[[131 125 135 132 127 131]
 [126 128 124 126 127 127]
 [135 116 146 149 131 130]]
->
[[125 135 132 127 131 131]
 [128 124 126 127 127 126]
 [116 146 149 131 130 135]]

[[133 125 130 131 130 120 132 130 127 129 126 128 135 134 131]
 [128 119 127 126 132 135 129 125 122 126 134 140 132 126 131]
 [129 126 127 133 132 127 124 130 128 129 114 131 123 125 126]
 [134 138 125 138 123 125 133 122 129 130 129 118 131 124 132]
 [123 127 132 132 128 121 124 115 131 129 132 136 126 133 126]
 [129 125 137 124 128 127 119 137 127 129 118 104 128 128 128]]
->
[[125 130 131 130 120 132 130 127 129 126 128 135 134 131 133]
 [119 127 126 132 135 129 125 122 126 134 140 132 126 131 128]
 [126 127 133 132 127 124 130 128 129 114 131 123 125 126 129]
 [138 125 138 123 125 133 122 129 130 129 118 131 124 132 134]
 [127 132 132 128 121 124 115 131 129 132 136 126 133 126 123]
 [125 137 124 128 127 119 137 127 129 118 104 128 128 128 129]]

[[154 113 138 104 120]
 [154 113 138 104 120]
 [141 120 133 116 125]
 [156 113 139 102 119]
 [152 115 138 107 121]
 [149 116 136 109 122]
 [148 116 136 109 122]
 [150 115 137 108 121]
 [151 115 137 107 122]
 [150 115 137 108 121]
 [154 114 139 104 119]
 [154 114 138 104 120]]
->
[[113 138 104 120 154]
 [113 138 104 120 154]
 [120 133 116 125 141]
 [113 139 102 119 156]
 [115 138 107 121 152]
 [116 136 109 122 149]
 [116 136 109 122 148]
 [115 137 108 121 150]
 [115 137 107 122 151]
 [115 137 108 121 150]
 [114 139 104 119 154]
 [114 138 104 120 154]]

[[116 145 129 138 142 128 129 136 130 124 121 130 124 125]
 [132 142 137 134 139 135 142 136 124 130 136 134 133 138]
 [118 155 148 140 141 130 146 133 137 130 136 135 129 133]
 [145 125 125 126 130 122 121 125 122 122 124 118 120 123]]
->
[[145 129 138 142 128 129 136 130 124 121 130 124 125 116]
 [142 137 134 139 135 142 136 124 130 136 134 133 138 132]
 [155 148 140 141 130 146 133 137 130 136 135 129 133 118]
 [125 125 126 130 122 121 125 122 122 124 118 120 123 145]]

[[138 158 119 127 139 104]
 [131 111 125 107 113 124]
 [128 141 131 130 146 120]]
->
[[158 119 127 139 104 138]
 [111 125 107 113 124 131]
 [141 131 130 146 120 128]]

[[125 137 115 116 134 129 136 119 139 117 126 125 149 124 124 130]
 [129 122 124 121 120 135 121 128 135 124 131 125 143 130 132 135]
 [128 129 130 130 131 120 132 129 122 129 128 130 115 124 122 120]
 [125 134 118 118 131 126 131 121 135 119 124 127 141 122 123 126]
 [125 140 125 128 141 117 141 124 124 126 124 130 119 121 118 117]
 [133 113 132 128 116 128 119 135 124 128 137 126 122 129 129 129]]
->
[[137 115 116 134 129 136 119 139 117 126 125 149 124 124 130 125]
 [122 124 121 120 135 121 128 135 124 131 125 143 130 132 135 129]
 [129 130 130 131 120 132 129 122 129 128 130 115 124 122 120 128]
 [134 118 118 131 126 131 121 135 119 124 127 141 122 123 126 125]
 [140 125 128 141 117 141 124 124 126 124 130 119 121 118 117 125]
 [113 132 128 116 128 119 135 124 128 137 126 122 129 129 129 133]]
---
[[128 132 150]
 [128 131 150]
 [128 132 150]
 [129 132 151]
 [128 129 150]]
->
[[128 129 150]
 [129 132 151]
 [128 132 150]
 [128 131 150]
 [128 132 150]]

[[127 129 129 130 134 143 124 128 140]
 [130 121 122 131 125 139 122 140 138]
 [138 106 110 149 105 129 128 136 139]
 [137 121 121 143 109 123 125 127 128]
 [126 141 146 128 138 119 124 114 114]]
->
[[126 141 146 128 138 119 124 114 114]
 [137 121 121 143 109 123 125 127 128]
 [138 106 110 149 105 129 128 136 139]
 [130 121 122 131 125 139 122 140 138]
 [127 129 129 130 134 143 124 128 140]]

[[134 121 126]
 [134 121 125]
 [107 136 109]]
->
[[107 136 109]
 [134 121 125]
 [134 121 126]]

[[139 127 124 129 134 129 134 127 128 132 119 142 127 128 125 136]
 [137 104 144 126 120 144 123 124 114 106 143 136 133 146 135 137]
 [127 129 123 130 126 131 137 123 128 131 121 129 129 125 130 129]
 [128 125 125 135 132 118 135 128 135 134 129 124 126 131 128 124]
 [130 141 113 130 129 116 129 130 132 139 113 123 131 113 124 118]]
->
[[130 141 113 130 129 116 129 130 132 139 113 123 131 113 124 118]
 [128 125 125 135 132 118 135 128 135 134 129 124 126 131 128 124]
 [127 129 123 130 126 131 137 123 128 131 121 129 129 125 130 129]
 [137 104 144 126 120 144 123 124 114 106 143 136 133 146 135 137]
 [139 127 124 129 134 129 134 127 128 132 119 142 127 128 125 136]]

[[134 134 149 112 137 122 131]
 [132 129 135 127 126 127 124]
 [134 132 145 116 134 123 129]
 [133 134 147 111 139 122 133]]
->
[[133 134 147 111 139 122 133]
 [134 132 145 116 134 123 129]
 [132 129 135 127 126 127 124]
 [134 134 149 112 137 122 131]]

[[151 130 116 113 147]
 [114 125 148 144 142]
 [133 121 113 145 143]
 [150 118 127 110 119]]
->
[[150 118 127 110 119]
 [133 121 113 145 143]
 [114 125 148 144 142]
 [151 130 116 113 147]]

[[135  98 154]
 [145 128 138]]
->
[[145 128 138]
 [135  98 154]]

[[109 106 119]
 [152 111 134]
 [109 104 119]
 [151 109 133]
 [112 107 120]
 [147 154 139]
 [148 151 139]
 [106 144 122]
 [111 107 119]]
->
[[111 107 119]
 [106 144 122]
 [148 151 139]
 [147 154 139]
 [112 107 120]
 [151 109 133]
 [109 104 119]
 [152 111 134]
 [109 106 119]]
